Below are the code and all the weights of a small trained network. Each question names an input and a class and asks about switching units off, where a switched-off unit gives its printed mean instead of its output.

import numpy as np


def w(rows, s, z=0):
    codes = np.array(rows[::2]) - 128.0
    scale = np.full(codes.shape[1], s)
    scale[-1] = z or s
    return codes * scale


def norm(h):
    return h / np.sqrt((h * h).mean(-1, keepdims=True) + 1e-5)


def f(y):
    return y / 2 * (1 + np.tanh(0.7978845608 * (y + 0.044715 * y**3)))


def log_softmax(a):
    a = a - a.max(-1, keepdims=True)
    return a - np.log(np.exp(a).sum(-1, keepdims=True))


def net(x, mask):
    res = np.array(x, float).reshape(1, 7) / 4 @ E
    u = 0
    for l in range(4):
        y = f(norm(res) @ A[l][:, :-1].T + A[l][:, -1])
        res = res + np.where(mask[u : u + 7], y, B[l][:, -1]) @ B[l][:, :-1]
        u += 7
    return log_softmax(norm(res)[-1] @ U[:, :-1].T + U[:, -1])


A, B = {}, {}
E = w([
[155,134,210,150,173],'x0',
[129,131,129,130,127],'x1',
[181,187,120,4,123],'x2',
[130,126,131,123,122],'x3',
[227,142,84,179,125],'x4',
[129,127,129,129,130],'x5',
[131,80,88,103,190],'x6',
],0.0042)
A[0] = w([
[254,136,89,182,53,6],'0.n1',
[101,89,37,99,116,30],'0.n2',
[97,129,37,125,85,90],'0.n3',
[80,20,173,241,110,161],'0.n4',
[240,10,72,131,131,104],'0.n5',
[122,55,105,85,150,196],'0.n6',
[96,170,60,138,73,136],'0.n7',
],0.0065,0.002)
B[0] = w([
[66,234,78,119,183,181],'0.n1',
[122,101,187,158,199,152],'0.n2',
[227,110,247,178,219,157],'0.n3',
[193,155,42,58,125,254],'0.n4',
[63,229,161,135,107,190],'0.n5',
[135,254,196,135,107,183],'0.n6',
[150,94,245,136,139,158],'0.n7',
],0.0055,0.0041)
A[1] = w([
[82,97,74,86,162,57],'1.n1',
[60,147,97,168,126,167],'1.n2',
[90,44,39,222,155,136],'1.n3',
[163,107,112,83,196,107],'1.n4',
[141,203,157,133,113,184],'1.n5',
[132,133,90,110,252,254],'1.n6',
[2,97,152,74,92,15],'1.n7',
],0.0075,0.0019)
B[1] = w([
[126,173,79,135,86,144],'1.n1',
[175,127,124,1,95,143],'1.n2',
[171,172,172,75,113,158],'1.n3',
[163,145,148,175,118,171],'1.n4',
[118,68,101,151,92,213],'1.n5',
[94,131,167,137,55,253],'1.n6',
[100,184,63,145,119,174],'1.n7',
],0.0072,0.005)
A[2] = w([
[91,152,98,7,165,118],'2.n1',
[139,109,1,84,121,118],'2.n2',
[130,144,125,76,53,102],'2.n3',
[18,44,106,109,145,5],'2.n4',
[100,84,49,77,113,50],'2.n5',
[48,48,81,112,192,8],'2.n6',
[160,210,116,221,223,244],'2.n7',
],0.006,0.0023)
B[2] = w([
[190,126,111,152,92,197],'2.n1',
[108,134,145,174,121,174],'2.n2',
[164,130,109,178,201,253],'2.n3',
[159,112,136,48,108,103],'2.n4',
[152,112,121,128,156,120],'2.n5',
[147,122,162,15,164,90],'2.n6',
[116,144,116,92,2,202],'2.n7',
],0.007,0.0029)
A[3] = w([
[175,2,77,192,147,252],'3.n1',
[98,116,125,127,56,208],'3.n2',
[120,112,100,47,126,178],'3.n3',
[164,106,78,169,71,236],'3.n4',
[176,165,196,158,25,199],'3.n5',
[107,165,130,213,134,93],'3.n6',
[120,160,98,164,98,82],'3.n7',
],0.0062,0.0012)
B[3] = w([
[40,193,104,139,162,129],'3.n1',
[83,42,78,109,154,169],'3.n2',
[147,40,216,80,66,120],'3.n3',
[129,97,237,26,253,185],'3.n4',
[78,30,132,143,211,254],'3.n5',
[78,184,159,123,191,164],'3.n6',
[97,174,196,155,153,171],'3.n7',
],0.0044,0.0067)
U = w([
[97,201,73,85,19,145],'0',
[247,137,145,83,147,128],'1',
[101,32,189,143,107,125],'2',
[63,131,143,154,170,114],'3',
[103,135,126,158,151,147],'4',
[108,135,138,145,145,142],'5',
[98,125,121,146,158,128],'6',
[156,63,54,118,77,7],'7',
],0.012,0.013)

Each question gives the input, the list of numbers given to net, and the class t.
The units are the neurons (one row each of A and B). Each row of codes is followed by its name. A weight is (code - 128) times the scale printed after its matrix; where a second scale follows, it is the last column's (A, B and U).
mask holds one flag per neuron, layer by layer. A switched-off neuron (its flag False) gives its mean, the last column of its row in B, instead of its output. The means were averaged over made-up inputs and are rounded, as every weight is.
A unit's drop is (log p(t) with every unit on - log p(t) with that unit switched off) / (log p(t) with every unit on - log p(t) with every unit switched off).
The circuit of an input: a set's keep is (log p(t) with only the set's units on - log p(t) with every unit switched off) / (log p(t) with every unit on - log p(t) with every unit switched off). Starting from the 12 units with the biggest drops (on a tie, the unit counted first), units are removed one at a time, each time the one whose removal leaves the highest keep (on an exact tie, the one counted first), for as long as the keep stays at least 0.8.
circuit, biggest first: the units of the circuit, biggest drop first
unit that matters most: the unit with the biggest drop
top k neurons: the k neurons with the biggest drops, biggest first
top k neurons in layer l: the k neurons of layer l with the biggest drops, biggest first
input [5,-6,4,5,8,-8,-6], class 0: circuit, biggest first	(0.n1, 2.n7)
input [-3,1,5,-5,3,-8,8], class 3: unit that matters most	1.n6
input [-8,-4,-6,0,-1,-5,3], class 2: circuit, biggest first	(0.n3, 2.n3, 0.n1)
input [-8,-7,4,3,-1,-1,-7], class 2: circuit, biggest first	(0.n7, 0.n3, 0.n4)
input [8,-1,-6,1,8,-1,-4], class 0: top 3 neurons	(2.n7, 0.n1, 0.n4)
input [8,-2,-6,-7,7,-4,4], class 2: top 2 neurons in layer 1	(1.n7, 1.n6)
input [5,1,1,1,-6,1,5], class 0: top 3 neurons	(0.n3, 1.n7, 0.n4)
input [2,3,8,-1,-6,5,6], class 1: top 4 neurons	(2.n1, 0.n5, 0.n1, 2.n7)
input [8,-6,2,5,-8,8,-7], class 0: circuit, biggest first	(0.n3, 3.n4)
input [-8,-1,-1,8,-5,-7,6], class 2: top 2 neurons in layer 2	(2.n3, 2.n4)
input [-2,-3,8,-1,-6,3,-5], class 1: top 2 neurons	(1.n6, 2.n1)
input [2,-1,3,8,-8,-4,6], class 0: circuit, biggest first	(1.n7, 3.n5, 0.n3)
input [5,-8,-5,7,8,-6,5], class 0: circuit, biggest first	(2.n7, 0.n5)
input [5,-3,-8,-3,7,4,2], class 1: top 2 neurons	(1.n3, 1.n2)
input [-4,-1,8,8,5,6,-7], class 1: unit that matters most	1.n7
input [-2,-2,-7,-3,-8,-5,-8], class 0: top 4 neurons	(1.n7, 3.n5, 0.n4, 1.n2)
input [-8,2,-6,-5,-1,0,5], class 2: circuit, biggest first	(0.n3, 0.n1, 2.n3)
input [6,6,2,2,8,6,-4], class 0: circuit, biggest first	(0.n1, 2.n7)
input [-1,-6,8,-1,3,-6,-6], class 1: top 2 neurons	(1.n6, 1.n7)
input [4,-1,-7,0,-3,7,7], class 1: top 4 neurons	(1.n3, 0.n3, 0.n7, 1.n5)
input [-8,1,8,5,0,-8,-8], class 1: top 2 neurons	(1.n6, 2.n3)
input [2,7,-8,8,2,7,6], class 1: unit that matters most	1.n3
